In the rows, 128 means zero.
Each row has two labels, one from each of two sets.
[117 132 156 146  56 172  91 148 102 124 116  33 138 138 110 126 134 125
 125 114 145 148 126 131 141 111 152 120 120 117 132]
Q/j774
[117 128 128 126 107 164 107 136 133 145 128  63 144 123 119 133 137 228
 113 107 125 135 130 115 130 117 111 121 110 124 120]
A/j774
[120 139 132 144 107 137  99 126 148 128 115  74 142 131 120 124 126 113
 136 123 131 126 133 136 133 116 141 123 123 145 136]
Q/J937
[132 135 128 131 131 134 126 135 131 155 121  54 149 135 121 133 137  96
 130 118 118 132 141 136 117 100 143 135 126 127 135]
Y/J937
[118 125 117 119 119 134 128 143 136 118 118  75 140 106 126 129 142  97
 124 147 127 134 129 133 132 133 118 133 133 115 129]
Y/j220
[121 137 129 120 137 143 114 143 140 109 131  56 146 127  92 130 132  71
 114 109 126 137 134 123 105 104  95 120 122 108 131]
A/J937
[120 125 134 134 141 132 102 133 134 115 118  71 144  98 102 136 124 109
 126 117 132 145 133 150 106 119 169 104 147 126 155]
Q/j247
[124 120 130 127 128 143 124 134 124 118 130  83 138 132 117 122 128 124
 131 116 120 132 132 142 116 122 127 119 163 117 138]
Y/j247
[112 137 140 137  98 176  60 160 136 114 115   4 167 113  59 123 145  51
 108  82 122 164 131 119 125  70 107 102 122  77 128]
Y/J937
[130 132 132 127 103 140 112 151 122 112 122  87 137 143 131 128 132 134
 125 115 133 145 129 120 147 109  96 127 131 123 138]
Q/j774
[123 129 143 135  99 127  87 127 127 154 131  59 140 138 115 122 118 101
 126 119 133 146 131 119 137 118 135 129 131 105 131]
Q/j774
[120 134 138 122 122 154 118 145 129 124 131  76 161 119 120 125 143 111
 133 121 126 135 109 130 108 124 137 130 120 115 126]
Y/j247
[143 125 123 108 111 123 117 133 126 120 122  92 132 126 133 128 138 117
 131 135 118 114 140 130 153 133 139 133 141 118 133]
Q/j220
[124 124 138 137 136 120 109 141 122 120 120  79 157 162 108 129 119 118
 139 125 140 139 132 138 123 116 142 122 126 134 137]
Q/j220
[121 130 152 123 101 151  99 127 129 109 125  80 138 136 108 128 133 125
 125 112 149 147 136 137 120 120 135 124 117 123 135]
Q/j774
[131 136 135 133 125 107 108 124 141 116 122  90 144 130 131 131 128 109
 135 120 140 114 134 123 142 119 165 127 151 123 127]
Q/j220
[118 140 129 136 154 120 127 139 137 110 139  71 155 134 127 134 128 106
 136 129 113 125 138 135 114 124 135 114 137 132 117]
Q/j220
[115 143 136 129 135 118 127 143 127 125 127  75 139 140 105 127 137 126
 127 127 117 132 126 132 149 110 126 128 142 119 124]
Q/J937
[133  80 127 130 125 145 126 141 132 142 129  85 134 122 127 137 141 136
 130 138 124 122 100 135 130 118 125 103 121 130 136]
Y/j247
[129 126 135 126 115 132 125 143 136 123 151 102 125 133 129 125 133 130
 153 126 127 115 148 150 135 124 150 133 131 129 130]
Q/j220
[127  60 145 135 126 107 158 140 121 122 122  93 129 146 122 142 104 103
 136 129 138 141 131 128 126 120 133 123 133 118 132]
Q/J937
[125 123 141 122 104 153 112 138 126 133 126  87 141 129 117 118 135 131
 105 127 123 116 127 140 123 123 131 126 124 126 117]
Q/j774
[140 121 124 151 113 149 117 147 128 121 121  86 136 139 120 129 136  89
 129 119 130 133 130 125 124 129 131 122 124 128 126]
Y/j774
[113 127 138 133  93 168  79 134 130 120 119  50 151 126 112 129 129  99
 105  97 138 150 109 116 134  93 113 110 113 105 121]
Q/j774
[132 103 137 125 126 104 141 131 130 127 124 102 142 130  94 121 136 143
 148 137 112 137 152 139 129 107 152 125 130 130 137]
Q/J937
[129 128 130 124 139 147 107 177 126 123 130  77 139 120 115 133 134 127
 127 129 126 128 136 133 120 116 139 107 140 123 135]
Q/j220
[128 138 134 134 126 128 111 172 134 121 131  88 148 141 132 131 124 121
 142 130 131 123 141 132 121 135 147 130 137 122 135]
Q/j220
[145 124 135 132  95 142 100 137 125 144 121  63 141 131 116 117 130 118
 112 108 140 131 143 133 130 108 135 122 125 134 133]
Q/j247
[136 124 144 117 131 123 132 140 132 136 126  89 158 132  95 129 138 111
 140 142 131 122 131 128 125 115 140 129 140 132 132]
Q/j220
[127 135 127 130 138 143 131 155 130 133 155 103 134 126 124 129 137 121
 144 132 111 130 137 145 113 141 129 117 122 133 116]
Y/j220
[134 123 132 131 115 168 127 138 130 122 141  72 141 107 129 103 129 115
 127 121 125 132 134 142 111  97 113 114 114 140 124]
Y/j247
[135 114 145 136 135 109 125 136 128 137 121 122 145 148  96 125 122 130
 144 132 134 138 145 129 132 125 154 111 137 133 130]
Q/J937
[158 129 121 120 143 129 147 141 136 124 131  71 144  93 114 118 138 109
 134 137 120 125 148 143 104 106 116 118 119 123 131]
Y/J937
[140 130 129 118 109 131 110 141 122 120 114  81 145 136 114 124 119 127
 136 119 134 148 141 126 125 115 141 124 139 144 128]
Q/J937
[131 151 132 133  98 121  96 134 127 129 121  44 143 131 125 123 132 128
 140 134 128 119 138 142 125 119 157 115 144 109 131]
Q/j220

Each row has two labels, one from each of two sets.
[ 97 130 101 130 140 125  98 118 127 124 128 132 133 150 128 116 148 151
 130 131 101 147 102 135 109 135 125 119 128 126 127]
[70]/J323
[122 142 127 128 128 119 126 121 128 135 133 133 123 129 138 137 133 124
 127 129  91 142 126 119 126 125 132 133 121 123 134]
[74]/j474
[134 130 134 118 134 110 137 113 138 125 131 117 121 110 136 147 124 121
 108 141  99 128 140 109 145 129 128 137 117 128 130]
[74]/j474
[124 132 122 119 131 116 118 126 133 115 139 106 132 131 128 129 149 141
 119 141  86 137 115 124 145 126 128 130 104 119 119]
[74]/j474
[143 137 125 141 142 123 101 150 120 109 132 105 129 144 101 110 129 132
 138 132  57 151 129 113  85 125 127 114 137 121 124]
[74]/J323
[127 124 126 131 137 134 125 124 133 135 127 134 134 122 132 127 137 137
 133 123 187 121 117 128 143 127 138 124 124 130 114]
[70]/j474
[115 123 115 129 130 137 134 122 139 129 124 132 130 123 140 127 127 144
 131 124 166 121 118 149 140 125 144 142 117 135 124]
[70]/j474
[141 125 135 120 131 124 137 125 138 122 132 125 124 118 140 134 140 128
 117 139 119 122 123 114 166 124 128 140 117 123 152]
[74]/j474
[131 127 134 127 138 112 123 123 122 131 125 128 124 119 127 142 131 127
 124 132 103 134 123 122 115 131 123 128 135 125 128]
[74]/J323
[151 121 133 125 148 117 112 125 125 118 119 130 130 149 117 119 138 135
 124 144  73 144 125 107 112 129 136 126 123 129 127]
[74]/J323
[139 130 137 116 130 125 127 121 127 126 132 133 109 120 145 144 132 130
 121 133  99 136 119 122 131 129 117 139 118 123 121]
[74]/j474
[116 135 106 113 141 135  99 120 130 115 134 128 136 131 128 119 143 145
 133 136 118 140  98 137 133 144 134 136 111 128 113]
[70]/j474
